Rows, each with the grade of its hidden value:
[-336 -455   75 -451 -132 -205 -172   78 -820  405 -150  227  401   38
  -29   62   12    6  220 -289 -108   62  659  -39   97   -6   82   43
  -77   55  -19  126   92  121 -389 -276 -226  -56 -151   70  -58 -439
 -144 -253 -248  241 -288] : (98)
[ 152  -75  173   72  142 -206   64  -23 -131   68  -82 -112  -53  136
 -250   93  -49  -14 -132    7    5  -47   55  -42 -120   -9  153   34
 -214  -63 -206   31  -34  -42   38  128  -90  129 -129 -258  -69  -83
  260  -96   67   14  145] : (76)
[ 199  172  217  -38  123 -301  -70   23  -52  -78 -144 -168 -197  245
  191  108 -121  -86  158 -133  259  272  126   47  292   37   44   78
 -223 -104  -35   71  154   98  103 -123  -49 -140   15 -284   54 -168
   74 -158 -106  369   66] : (83)
[-159  -36   -8 -107  125  349   12   34  -47  131  -24  135    1   84
 -156 -105   39   12  -60  123 -222  -23 -141   -9   66   68 -121  224
  273  -74  -10   17  -76  102  -80  127  -60  -52  -49  277  -52   99
 -402 -134  -73  -18  -90] : (88)
[ 501 -119   98 -207  402  -23  160  -65  -23   21  -75 -264   87  162
   76  -68  -82  -23   89  196   83  -46 -479  122  307   60   76   81
  296 -335   82   28 -129   36  157  306 -132 -157  107    0  -86   14
   15 -221  192  120  205] : (80)
[-159  297  261  -94  139  315 -401  221  -38 -110  -99 -199 -147  652
  153 -296 -252  309  279   96  144  466   53  266  230  -62  -10  151
 -501   -4   92   34   -5   64  -32 -187  119 -217   86  -48  218 -351
 -257 -119 -580  419  -87] : (76)
[ 137 -130   60   82  110  -21   73   46 -208  133  -29    0   62  128
 -131  -43   13    0  -55  -31   27  -22   -2   16  -82  -20   42   23
 -132    0  -73   80   47  -47  -32  171  -42   26   -4  -56  -74  -46
    8  -11   16  103   48] : (80)
[ 171  113   25   24  -40  -65   48  117  159   22    2 -124  -24  209
 -151  -93    9  -25  -98   69  111  -54  -19  -46   23   98   -4   33
 -259  104  -81  126   -9  -69  199  -34  -88  116  -18 -261  -30   56
  107   74  132   90  107] : (88)
[-154  -32   18  142  212 -123 -190  238  -88    2   66  -41  -29   -4
 -197 -103  108   24  -32  249 -107 -173    3 -157  -23  -93 -147   66
 -122 -217  -97  -57 -192  119  -75  -19  -50  154 -141  -38 -154  100
 -179  -32  107    8   -1] : (98)
[  22  181  108   90  -90  -12 -101  129   77   18  -73   -5  -89  256
  245  -94   25  -33  125  -84  140  247   65  -18  253  108  -97  141
 -189  -39   81  196  286   51   40 -106  -64 -181   20  -57   -1   35
 -345  -93 -152  293  -13] : (83)
[  74  338   52   76   62 -175   12   39  167 -108  -56  -41 -245  139
 -101   93  -38 -165  -53    4   70   95   99  -10   35   65  -70   85
 -180   -3  -86  -29   -3   33  152 -116  -11   64  -44 -178   32   28
   59  -15   51  129   52] : (88)
[ -40   58   64 -156    0   99   15   69   78   13  -25 -249   46  192
  -81 -134 -136  223  -84  199  -36  -42  -71  130  -17   18  203   79
 -255   58   95 -151 -313 -142   77  -70 -291   16  -84  -60    6  -19
   80   -3  134  -89  160] : (76)
[-165  -56  -19  -66  -79  137    9   77  -79   25   36  175   50   49
   35 -128   54  -44   -9  -25 -115   47   23  -17  -21  -17  -85   82
  229 -162  119  -16   -2   38 -132   54  -74  -41  -60  255 -130   50
 -418 -112  -19   62 -142] : (98)
[ 161 -185  -52   27   44 -166  274   33  -88  -40   97  101   39 -206
  -78   77  201 -162  -90  -77   24 -272   78  -92 -140   83  -67   15
  322   48   57 -203  -84   68   19   81  -81   25   39    8 -241  188
  114 -111  502  -33   60] : (88)
[-132 -267  132 -125 -109   57  -74  218 -161  120   30  -56   11  115
 -158 -105  121  165  -74 -109  133 -140  238 -176   86  113   16  127
 -166  352 -201  111   58  147   41 -135  -69   57  -36 -336  -69  -38
   93  -37   46  185  -46] : (82)
[-367  191  -28  407  148    7 -297  351  -76 -149   53  -21 -173 -158
  -71 -202  275   19  -16  137 -146 -157  113  -43  -15    4 -214  236
 -132  -62   38 -189   73  393  -77 -104  111   31   -8  -33  -72  268
 -475 -142  160  144 -137] : (76)
[-101  -50   34  -10 -130  -28  -29  110  -39  -13   10 -171  136  -20
  152 -215  229  177  -66 -121   10  -76   13   -6   13  107  182   62
 -198   98   70 -242  209   12  168   53   61 -124   51   72    4   34
 -204  -47   63  182   21] : (76)
[ -38 -189   56 -260   49 -342   -4  -28 -260  159   37 -167  159  -43
  218   23  342   66  108 -137  -69   49   57 -224   58   83   81   85
 -151  107 -129 -498   50  171   78   81  138 -211  104  245  137 -126
   53  -76 -138  272   85] : (83)
[ 271  191   19  482  232  373  206   68  393 -253   74 -139 -250   78
 -146 -259   55   70 -347  165   48 -154 -599  166 -242   15   31   79
  116  -69   56 -110   25  -86  213  537  138    6  125   -3 -113  368
 -186   52  306  -53  183] : (83)
[ -64    6  184 -251   25   86 -127   66 -132   22  -89 -242   -7  320
   33 -144 -182  195   89   33   38  187   49  123  234  -25  186  138
 -260  -70    1   37  -58   50   79 -107 -126  -47  -62 -131   74 -208
  -47 -128 -200  221   -6] : (86)
[ 131  -98  -19   -9  113 -100   65  -24 -211  224  -66  -56  323   84
   40 -101  114   57   12   35 -121  -26 -124   70 -115   32  130  -28
 -192  -91   88 -152   47 -188  -33  246  -46 -134   39  303   -4  -77
 -147  -26  -31   36  127] : (79)
[ 104 -363 -130   33  -22  -43  359   30  -67  123  131   95  226 -264
 -262   -8  158  -34 -298   98 -122 -480  -90 -104 -335   21   63  -54
  295   25   69 -149 -299 -181  -61  220 -336  168 -110   89 -354  283
  100   35  652 -346  156] : (83)
[-187 -142    2  100 -140  334   65  128 -173   38   52  186 -108   89
 -317 -163 -147  -38 -197  -14 -110  -12   92   44 -133 -153  -15  132
  143 -108  -21  320  -61   77 -177   81 -208  271 -193 -137 -210  100
 -273  -25   72   -8 -216] : (76)
[  44   35   40 -285 -202  156  104    8  -56    7  -93  -50   -1  142
   68 -126   -2  -57  -38 -257   95  114   62  169  151  207  127  181
  164  245   77   61  206  192  106   -5  -51 -123  133 -149   97  -71
  -93 -179   27  311 -137] : (80)
[  15 -126  -44   30   84   40   41   56 -196  168   -1  200  198   59
   27  -85   66  -63   56   22  -89    2  -26  -27   25  -43 -117    0
   97 -259   97  103   70 -122 -111  128  -63  -65  -48  344 -182   28
 -422  -32  -45   51  -52] : (82)
[ 148 -142   22  -67  104  151   11   92 -229  204  -76  -55  240  210
  -56 -196    7   98   60   28   14  -32  -71  125   99   72   53   67
 -136   33   62  159  100  -49   10  118  -62  -87   76   28  -27  -80
 -155  -64  -34  160   13] : (88)
[ -39    7  104 -176  -90   34  -57  110   42 -115   23  -54   29  200
  130 -175   -5   57   62  -29   79   81   47   10  143   30   22   38
   48 -151  109  -12   29   17   99  -77  -16  -62  -23   20  -92  -57
 -208 -148  -19  190  -62] : (86)
[ 127 -123  148 -266  -79  -72   69   -2 -148   24  -55 -175   63  176
  143  -60  -38   35  105 -110   84  107   85   54  209   89  168  127
    8  -21   73    9   47  124   89  -47 -160 -106   21 -157  -16 -102
   61 -240   53  227   28] : (86)
[ 134  -45  -59 -208  -23 -235  167  -39 -140  104  -74  -42  134 -118
  181   62   32 -197   97   -9  -69  -22   16   47  209  117   41  140
  258 -167  231  -52  -60  132  -41  -55 -380 -123  -14   57  -95  113
 -133 -234  336   52   46] : (79)
[ -10  150   78  154 -146  182   14  172  185  -82  -42  217 -323  221
 -204  -29 -253 -231 -133   11  134   84  107   -5  132   -4 -197  141
  204 -168    3  623   33   62  -92 -142 -337  216 -224 -414 -263  185
 -281  -88  154   44 -154] : (83)
[ 142 -152  -30  -78   40  122   95   76 -160  104   50 -219   63   99
 -250 -256   77    3 -128  101 -126 -106 -235   50  -77   20  103  179
   25   65  -89    1 -100  272   45  290  -39  149   86 -204   46   63
   67  -75  146  140   -8] : (98)
[ 129 -154  -55  -76   37  211  123   56   20   81   69  -91   31   44
 -137 -259   99  -51 -166  109 -106 -109 -407  -56   82   26   -6  160
  301 -152  -67  126   -7  181   98  360  -43   94   24   -3  -76  199
 -260  -39  123  107  -40] : (83)
[-196  189   91  342  707 -269 -403  345 -121 -127  -26 -269 -196 -123
  -68   37   31  189  166  497  -17 -243   13  -40  269 -142 -204  139
 -420 -318  -10 -298 -366  154  -19 -286 -109  -23 -130  -50 -133  149
 -169  -57  222  -11  187] : (82)
[ -73  -12  107  137  316  -78 -209  246 -148  -37  -64 -207  -23  -30
   37  -85   66  171   94  183   46 -174   10   56  188   42  -15  155
 -169  -57   95 -130  -84  172  -47 -116 -151 -129   -4 -133  -97   83
 -152 -192  227   91   94] : (79)
[  26  -53  -24  -87  -52  -98  133   11  -90   94  116   93  -62  122
  -31   42  -16 -132   49    4  -41  153   99 -175   17 -123 -131   49
  -44 -118  -73    2 -160    2  -16  -28 -117  110  -93   98  -77   21
  -19   92  -52   94   -8] : (88)
[-176  -18    2  129 -139  190  -15  180   23  100   56   35  -10  158
 -355 -182   52  107 -269   60  -78 -121   66  -53 -312   14   17   62
 -271  258 -135   52  -88  -67  -55   58  -81  209  -99 -143  -46   60
  -21  121   42  -58  -14] : (79)
[ 128  163   18   56  -92   82   35  107  -76  -45  -82  -44  -52  190
  -40 -163 -104 -165   44  -22   12  108   78  237   86   81    5  194
   33  -61  185  263  114  229  -18  -47 -176   37   46 -292  -32   61
 -157 -244  169  208 -106] : (86)
[-209   51  -18  -73 -136   83   75   87  109  -75   28   -3 -103 -106
  -54  -46   67   -6 -168   17  -92 -129   55  -11  -37  107   25  182
  197   97   97 -185 -153  129   -4  -91 -240   18  -84  -25  -94  206
 -141 -121  321  -72  -22] : (98)
[ -93   85   58  189  590 -140 -287  213 -155   42 -107    2   31  -29
 -117   25   73   25  134  375 -118 -212  -36  -21  178   -1 -239  100
  -61 -364   19  -72 -164   58 -122  -82  -62  -86 -104  170 -174   70
 -351 -195   95  -40   78] : (82)
[ 404  134  -16  -39  230  -20  181  -44  244  -24   53 -135  -46  234
  -23  -94  -48 -166   -7  309  -56   64 -495    4   42   -7 -102   65
  206 -356   51  -13 -264  -15  109  306 -106   17   44   98  -57  153
  -41  -48  134   -1  193] : (83)
[-289  114   15  147  -82   73 -215  390  228 -132  112 -244 -165   -6
  -37 -262  118  231 -109  216   72 -208   21 -115  131   48  -60  177
 -309  161   26  -80 -154  157  119 -272 -199   93  -86 -300  -89  287
 -185   72  295   42   40] : (79)
[ 223  -43    1  125  -38 -100  130   70  -36  -43   39   25   23   34
  244  -98   84 -112   58 -148  169   69  -53   -9  135   -8  -42   -8
   65 -191  145   93  247  -26   94  115  -18 -104   66   48 -165  112
 -268  -21  126  250    3] : (80)
[  -8  -52  196   62 -127 -322 -105  159 -234  173 -126 -114   49  215
  -99   84    1  101   23 -146  178    6  503  -45  -65  119  145   36
 -666  374 -116  102  101  -46  -57 -294 -229   22  -86 -486    8 -194
  352  -60   37  141  122] : (98)
[  64   12   27  -44  -36  -14   36   80 -135   82   84 -149 -135  299
 -278  -98 -126   10  -76   -4   52  170   72  -51  -62 -179   50   39
 -474  110 -277   94 -128   30  120   26   20  289  -48 -283  110 -143
  249  249 -193  244  -19] : (88)
[-397  226  -26  186  280  200 -284  353   85  -67   79 -120 -224   10
 -441 -171  118  167 -148  415 -191 -275   12  -62  -94   14 -219  252
 -268  194 -156 -237 -394  264  -17 -182   -2  196  -74 -134   17  205
 -103   34  155  -83   -8] : (88)
[  86   29   55  157  -77   45   64  102   14   -1   -7  259 -193  204
 -139    2 -159 -278  -41  -19   64  127   90  -55   33  -64 -213   77
  208 -268    0  501   50   48 -162    4 -232  169 -169 -217 -256  115
 -249 -101   68   78 -127] : (79)
[ 137 -184   52 -145  135 -377   43  -27 -139  276   55 -328  323   81
   77  -27  385  236   17   56  -76  -93  -98 -238 -147  116  176  -27
 -561  258 -199 -586  -73 -133  198  194  141 -166  126  249  174 -130
  329  113  -96   90  357] : (80)
[-279    2    0 -215   -8  299  -69  107  -63   -9  -38  183   55   33
  146 -122   15   65   90  -44  -51   38   83   77  226   82 -107  146
  299  -71  225  -51   32   42  -76 -137  -80 -221  -19  355 -102   16
 -567 -177  -49  107 -188] : (88)
[ 271   31  114 -330 -123 -183  145  -81   10  -31  -85  -92  -37  250
  -25   27  -99 -186  -47 -207  163  157   43   50   57  114  146   15
  105   33  -72   84   60   61  136   54  -53   24   33 -286   54 -202
  242 -148   13  271  -16] : (79)
[ -31  128   54  507  361 -483 -284  433   71 -194  217 -334 -253  -29
  -81  -59  135  118   90  468  103 -217   51 -287   17 -236 -243   13
 -661 -224 -101 -245 -413  125   55 -254 -107  235 -137 -347 -197  268
  147  162  353   13  269] : (98)
[ -60  -23    4   83  -68   12  -15  241   30  -74  126 -192 -100   44
 -103 -191   49  129 -126   60  110 -122   22  -47  -38  -49   34   65
 -266  170  -39  -77 -142   78  103  -65 -108  149  -16 -283  -61  122
   64  132  230  110   37] : (83)

New part:
[-105 -264   90 -107  -39 -254 -113  473  -76  206 -474  459  293  -47
 -161   -8  128 -143  -22  247  214  365  165 -229 -151  197  406  -58
   27 -515 -141  -80 -150 -249  130   14  204   58 -337 -112   62 -256
  167   66  236 -255  265] : R
[   8 -297 -316  195   26    6 -141 -631  289 -100 -518 -348 -112   -5
 -344  257 -212 -154   24  209  112  223  103 -248 -183  226 -243   67
 -118   60   51 -185   24  159 -276 -105  -40 -380   10 -136  101  -73
 -277    6  -24  253   31] : F
[ -35 -343 -140  246  281 -188  -41 -198 -107  -26  -84   96  -58   86
 -325 -450 -222  -75 -211   35 -256  214   70  237  179   13  153   76
 -100   85  117 -122 -179   64 -116   10   47   24 -218   60   22   60
 -219  288 -108  188  213] : U
[ -28 -282   61  174 -112 -240 -160  202  173  -10 -272  430 -143  -87
  -88   60  105  -20   21  171   31  188  316 -378 -321   32  316 -126
   40 -273  -80   44   86  -44   85  105  101  143 -192 -126  121 -183
   54  -51   30  -77   58] : E
[  39 -210  285   48   59  126  -47  117   98  -16  277  253 -189 -300
  100  363  457  197  420 -160 -185 -122  122 -485  143  261  -97  105
  -11 -215 -411   31  127   21  -43  -94  -80  134  137  101 -119 -103
    2 -298 -306  242  232] : F
[-129 -407   46  -47   91 -266 -178  -53    4  162 -550  281  154 -101
 -451  -76 -129  -83   -2  213  237  366   47  -76 -196  200  279 -158
  -48 -377 -112 -174  -89 -189  -82   78  102   26 -351 -203  170 -262
 -216  113  258  -63  170] : D
[-162 -407   22  333   81 -235 -330  -72 -109   54  -64  499  -76  -70
 -434 -184 -201 -111 -250  192   13  481  399  206 -363  -54  382 -274
 -177   65 -139  -75   35 -199 -144  297  130  -10 -330 -154  109 -201
  -52   76  264 -269  210] : R
[  12  -17 -390 -327  158  124   53 -234  139 -113   19   88  143  150
  148  100  -63  117  630 -204 -258  -93 -355 -292 -193   35 -481 -157
   -6  -24  -97  -89  177   20   21 -260    7  -94  216 -289 -413  113
 -161 -401 -235 -170 -222] : Y
[ -48   72  -45  111  132  -24  467   46 -138   95 -200  283  -13  -71
 -261 -156  -28  175 -371 -122 -106 -205 -182 -110  378  340 -156 -381
  -74 -205  267  -90 -180  -75   33   57 -251   14  343   46  -36  191
 -329  670 -600   91   21] : U
[ -38 -222   28  223  159 -166 -195  350  243  420 -148  224  -43   16
 -295  100  140 -152 -185  524   44   59  272 -142  -33  297  659   84
   97 -255 -256 -174 -250 -405   74  226   26  211 -168  -21   71 -484
  123   17   46 -313  329] : L
[ -41 -265   41   58 -212 -130  131  -67  288 -278  -15   74 -149  126
  174  132   19 -110  109  119  -44  145  342 -261   13  -27 -224  407
    8 -245  211  -45  -21  386 -236 -277  230  -39 -198  -26  231  199
  149 -242  137  242   81] : T
[  28 -151 -347  402   63 -135   15 -347  688  119 -314 -311 -254  112
 -296  322 -268 -359 -192  556   41  110  365  -17  -58   39 -143  565
  -69   22   77 -152 -123   61 -408   10  202 -239 -320  -10  289 -262
   -6 -266  326  -41  118] : F
[ -78 -394  250 -141  281  -42 -217  323 -309 -102  749  793 -123 -151
  -21  -22  156  591  516 -320 -500  -86 -297 -223  202  333   87 -550
  206 -255 -464 -211    0 -331  268    0 -139  317  303 -168 -637  119
 -431  174 -259  136   52] : E
[ -23 -177   24 -380  206   46   96  141  -22   84   41  270  211  133
  306 -102  221   87  578 -226 -276 -147  -61 -277  125  120 -163  236
  -82 -151 -215  -38   73   86 -123 -308   40   63   53 -163 -170  -53
  230 -457 -404 -129  193] : R
[ -38   40  -15 -345  -19   48  317  -73    0   65 -128  208  328  142
  205 -184  100  -28  150 -113  105 -137 -103 -163  -43   20 -117 -121
  -93 -189  218  -86   29  133   41 -189   49  194  109 -138   99  176
  134 -239 -429 -209  -27] : L
[ -64   23  270  133 -119  296 -108  -52  189 -152  639 -112 -173   72
  134  357  410  109  415  279 -137   17   27 -207   75  247   43  322
   43  -44 -127 -222 -143  184  111 -130  -22  297  -18   90  -19   98
  267 -324  123   28  193] : T
[-227 -253  294 -413  169  150   42   61   22  -23  586  162   30  210
   16  174  197  269  611   52 -218 -118 -276 -175  352  474  -61  235
  160 -446 -231 -413 -301  -64  -92 -269 -140  295   75 -152 -189  133
  -71 -188   65   36  220] : L
[ -74 -133 -315   22  376   70   49 -183 -228    8 -360 -233  267   51
 -387 -385 -165 -156 -162  -23  -96  287 -234  145  -67   37  175 -271
  -67   58  100  -36 -176 -158  147   33  -52   77   53    2 -114   91
 -204  269 -130  -45  -67] : E
[-100 -322 -234   51  251  -29 -156  -77 -430 -195  137  111  264  122
 -142 -486 -140 -108  -13 -158 -288  435   28  272 -213 -224  224 -351
 -111  210   11   17  -51 -114   88   -3  115   50   -3  -73 -286  195
  -80   99    0 -139   15] : Z
[  76  139 -122  211  294  328  163  -47 -119   -5  168 -179   57 -227
 -209   36   28   91 -307   14  -53   46 -378   23  213  303  -30 -516
  127   79   57 -154 -147 -179  497   56  -49  191  474  220 -281  289
 -246  348 -343  220 -210] : Z
[  83  154 -400  286  -70 -175  204  -11  809  133 -379 -142 -251  132
 -153  379  -11 -323    8  503  -38  -79  162 -287  -24  -18 -182  705
   32 -300  116   -8 -158   74 -153  -27  165  -46 -481  127  205 -248
   50 -300  299 -160   84] : U
[-137 -280  129  213  172 -117 -202  319   35  174 -103  443 -202 -101
 -340   73   92   61   -9  223 -146  209  178 -185  -39  325  361  -47
   24 -251 -330  -73  -86 -270  -14  191  -56   80 -153  -80  -32 -325
   21  125   86 -145  260] : Y
[-144 -174  402  -88   81  122  -26  -15  165  -54  428  365 -231 -134
  -52  378   70  374  482   87 -107   37 -179 -167  251  475 -354  145
   55 -299 -291 -351  -19   83 -100 -144   49  114  -75 -141  -42   50
  -55 -221  226  177  111] : Y
[  51  259  -67 -108  203  390  117  177   29   98 -148  -34  102 -160
   86   37  485   28  292 -165 -100 -128 -294 -487 -255  115  174 -319
   48  -95 -200  216  167 -113  501   41 -192  434  332   87 -176  -53
  200 -320 -584 -217 -189] : U
[   9 -147 -137  450  -30   -9  -60 -553   41 -152  285 -352   31  218
 -175 -277 -217 -243 -413  397   35  264  223  460    2 -146  210   48
 -127  397  440 -289 -264  225  -13   13  202  114 -126  106  218  266
  -31  144  103   89   98] : Z
[ -89 -200  274   54 -202 -286  171  394  132   50 -216  761 -156 -189
   89  136  378   60  242 -180 -111  -86  515 -533 -196  -91   13   67
 -212 -448 -201  329  240    9 -326   77  -15   86 -207 -104  208 -292
  166 -241 -186 -250  252] : Z
[-172  348   -3   54  130  388  440  150  -47  -25  -10  197 -108 -110
 -128  197   90  137 -119 -112 -134   15 -226 -185  111  354 -429 -243
  -77 -116   44   28   15  -16   99   35 -195  -23  344   37  -87  242
  136  140 -265 -170 -148] : D
[-182  120  165   74  142  211  315  159 -154  -17   53  190  -25 -134
 -243   86   65  178 -113  -18  -92  111 -210  -34  240  366 -209 -198
  -56 -209   16  -97 -157  -75   82   40 -119   80  152   45  -41  193
  -22  324  -42  -27   -3] : U
[-183 -260  438  -76   -4 -104   -4  254   71  216 -432  394   48 -153
 -136   31  211  -16  115  182  224  220  261 -259 -160  234  294   80
 -111 -427 -198   -7   39  -22 -144   60   91  219 -304 -181  419 -339
  317 -219  114 -192  233] : Y
[ -14  -48  -98 -273  138  -45  151  152   57  141 -238  404  190   55
  184  -44   70  156  438 -164 -171 -171 -109 -333 -141   79 -188 -189
 -104 -137 -139   18  192  -66  -32 -114   23   13  156 -344 -168 -153
   91 -279 -402 -360  -66] : U
[   6  205 -221  -51    2   34  314  147  321  126 -291  -21  127  270
  237   16   73 -171  136  216  -98  -88   55 -194   -3   22 -196  403
  -98  -70  174   -4  -44  181  -54 -195  166  -26  -99  -94  106  -66
  464 -342 -143 -370   30] : Z
[ -67 -114  280  275  168  169  -38   71  234 -125  695  391 -478 -276
  -64  432   38  368  217   36 -295    7    0 -113  111  259 -286 -103
  102  -37 -349 -148  115  -70   26   90   58  186  132  -22 -172   77
  -96 -219  144  137  -96] : S
[ -41 -113  -72  386   33 -146  -78  228  214  137  -47  396 -239 -110
 -306   86   40 -146 -348  284  -17  158  323 -125 -207   42  388 -156
   59 -178  -84   35  -44 -267  105  300   45  166 -143   76   63 -189
  -11   57   57 -210   98] : F
[   7  -41  410  120  -60  259  135  129  220 -309  909  277 -343 -239
  390  503  319  351  425 -129 -281 -127  104 -293  182  102 -451   94
   87  -74 -219  -37  170  205   46 -163  150  270  236   75 -128  304
  151 -487  -10  260  -94] : E
[  57  -82   36  158 -119   79 -110 -189    5   29   93 -333  245  237
   36 -221  183 -286 -287  483  250  181  138   96   62  117  563  155
   44   73  350 -340 -362  204  331 -114  155  331  -97  191  245  172
  280   48 -134   88  262] : L
[ -67  -69 -130  -52  258  118  134 -231 -293  -90 -194  -63  238   -5
 -238 -451  -65  -77 -105 -174  -59  253 -272  144    2    3   47 -268
  -94   11  186  -27  -86   64  185  -48  -18  184    8   82  -23  275
 -149  182 -235   95  -51] : Z
[  11 -271  132  317 -243   40 -192 -451 -327 -337  522  -47  131  112
   54 -278   45  -98 -289  130   92  353  298  285   39  -71  224 -131
 -146  334  380 -305 -175  367  128 -120  173  102  -16  164  107  489
   44  216 -115  305  264] : L
[-137 -478  252   71   79 -287 -224  291  -78   48 -109  674  -36 -176
 -140  -40   24  114  191   -4  -97  302  334 -144 -250   19  235 -178
 -103 -226 -350   39  141 -185 -150  127  167   70 -260 -266   27 -294
   40 -110  190 -190  171] : S
[ -88   -3 -174 -173   10   30  261  -48 -355 -267 -124  343  205  -31
  -96 -243  -29   90   22 -385 -110  184 -307 -129  -14   25 -297 -477
  -56 -233  233   24    5   69  197 -133  -61   -7  131    2 -239  463
 -292  329 -270   92 -128] : T
[  20  -93  349  -36  229  214  -75  -57  166   82  514  208 -165 -284
  -42  297  262  378  488    2 -122 -175 -312 -206  211  389  -89  -88
  108 -175 -400 -259   33  -77  178  -24  -38  402  120    9 -158  -48
 -188 -287 -131  197   37] : Z
[-104   38  -12 -166  185  199  336  -10 -236    9 -135  171  294 -166
  -83   27  -91  131  -49 -209   54  103 -252  -24   48  229 -398 -526
 -120  -84   37  -78   49 -124   46  -66   23  -91  392 -157 -144  219
  -95  135 -236 -100 -194] : D
[-140   50  297  -59   33  144  252   16  177   29   19  278 -128 -141
  -53  254  111  238  241   23    8  -56 -117 -234   81  318 -321   -3
  -69 -275  -83 -117   56   88  -84  -34  -31  152   23 -129  152   20
   68 -162  -28  -51  -33] : U
[ -39 -294  152  461   19  196 -237 -395 -266 -283  595 -213  -61   53
  -97 -298   -4 -113 -438  204  -21  396  294  365    7   -2  427 -206
  -39  448  251 -242 -173  217  186   36  102  255  140  195  115  411
   92  177  -99  310  132] : F
[  28 -215 -346  257   50   12 -158 -356  361    0 -412 -465  -64  148
 -244   82  -51 -381 -135  412   86  226  241 -177 -260   55  251  228
    9   54  107  -85 -115   70  -57  -25   37  -50  -96   15  179 -138
   31 -144   19   45   67] : F
[  40 -244 -334  127    3 -266   55 -195  460  108 -330   59  -98   94
 -164  238 -103 -206   66  199  -54  -67  298 -259  -40   20 -188  354
 -100 -185  -18  -68  -41  -17 -414  -68   61 -262 -200  -86   66 -247
 -184 -176  -12  -67  204] : L
[-317  -34   81   46  129  198  495 -368 -165 -134  -39 -118   75  146
 -237 -161 -332    8 -324   -5   -4  181   42  327  133  155 -423 -160
 -300  126  390 -156 -130  170 -440  -45  -62 -144  256 -210  291  357
   41  253  -32 -111 -101] : T
[ 169  358 -359 -111   26  172  180 -185  175  145 -308 -241  311  105
   84  -30  259  -79  286   66   16 -232 -407 -297  -50   69  -76   10
  -74  -17  156  -66  -57   87  365 -144  -65  171   56   68 -127   -2
   22 -146 -487 -208  -32] : S
[-205  -52  288 -111   75  318  264   43 -245  -92  130   11  163  -38
  -16    8   85   89 -153   -9  113  173  -68  -35  107  345  -36 -342
    0 -129  129 -166 -116   22  107  -90  -37  173  405  -69   87  340
  173  129 -173   40  -84] : F
[  36  274 -326 -181  204  255  389 -131  -27   16  169  232  259  -12
  211  -24  -65   55  149 -356 -173 -175 -244    0 -105 -131 -593 -396
 -183  199   42   50  256  -42   65  -87   73  -42  397 -114 -312  251
   18 -356 -496 -383 -289] : L
[-139  -45   11  166  113  298  229 -224 -173 -266  387  -40  -49  -93
 -161  170 -141   92 -227  -78  -96  223  -57  133  207  236 -446 -265
  -63   98  121 -187  -98   45  -52  -74  -10 -140  366   59 -137  474
 -145  230  -17  209  -94] : R
[ -98 -344  515 -133   32  141 -118   96   38 -190  644  435 -191 -192
  171  379  180  365  489  -45 -108  118  -18 -235  258  409 -291  116
  131 -289 -347 -317   46  147  -10 -249  161  154   20  -67 -108  198
   52 -340  149  371  137] : L
[  44  -17  -31 -298   34    7  142  -74  -73  -53   82  360  297  -12
  262  -51   11  254  472 -240  -82 -100 -289 -160  -20   27 -404 -293
  -96  -56    6 -141  161   87  120 -229  157   49  142 -255 -238  176
  -76 -213 -293 -109 -132] : E
[ -50 -239    0  138  167   11   14  -36 -472 -165   -9  248  126 -158
 -200 -373   12   12 -210 -280 -153  333    4   93   72   20   69 -376
 -134   40   57   37  -25   19  120    1    2   23   69  133 -137  266
 -166  364 -277  217  115] : Y
[-161  170  170  213  236  248  421  358   55   83  196  126 -170  -34
  -49   20  119   16 -276   84 -230   -8   93   28  234  197  -43   69
  -30  -64   20   65 -117  -53   -4   97  -26  226  182  116  110   92
  360    2 -136 -192  -11] : Z
[ -50 -368   72  184   15 -381 -268  246   90  196 -280  681  -51 -121
 -172  -29   27  -24  124  148  -55  239  408 -151 -306  -35  287  -26
 -162 -175 -315   45  142 -179 -175  177  194  -20 -429 -218   72 -474
   81 -162  153 -334  287] : T
[-151  274 -135   58  126  167  455 -242   -7  165  -23  156   94  101
 -273  -25 -259   66 -355  106   53  -95 -214  217  184  294 -389 -299
 -206   62  302 -289 -151  -60 -101   81 -120 -103  252 -118   52  208
  -98  312 -269 -329  -61] : L
[ -39  -79   12  141 -175   17   64 -248   34 -162  345 -124   97  327
   79 -232   17 -233 -256  329   80  170  195  209  112  -41  211  252
   -6   47  463 -301 -317  323   89 -162  187  241 -176  154  240  392
  206    1   20   77  201] : L
[ -57 -342  247  247 -122 -106 -273 -424 -152 -197  208   32  -13   79
 -178 -198   -5   66   91  235    3  340   98  195  176  155  114  243
 -183   95  151 -391 -229  374  -77 -133  115   51 -416   34  186  160
  -67  217  185  329  413] : S
[-114 -466  407   89  -79  -27 -349 -321 -451 -231  112  -18  224   99
 -100 -427    0   76    5  215  141  541   54  249  117  236  378  -15
 -124  117  207 -446 -257  377  132 -188  173  166 -265  -58  222  274
  109  319  118  375  345] : E
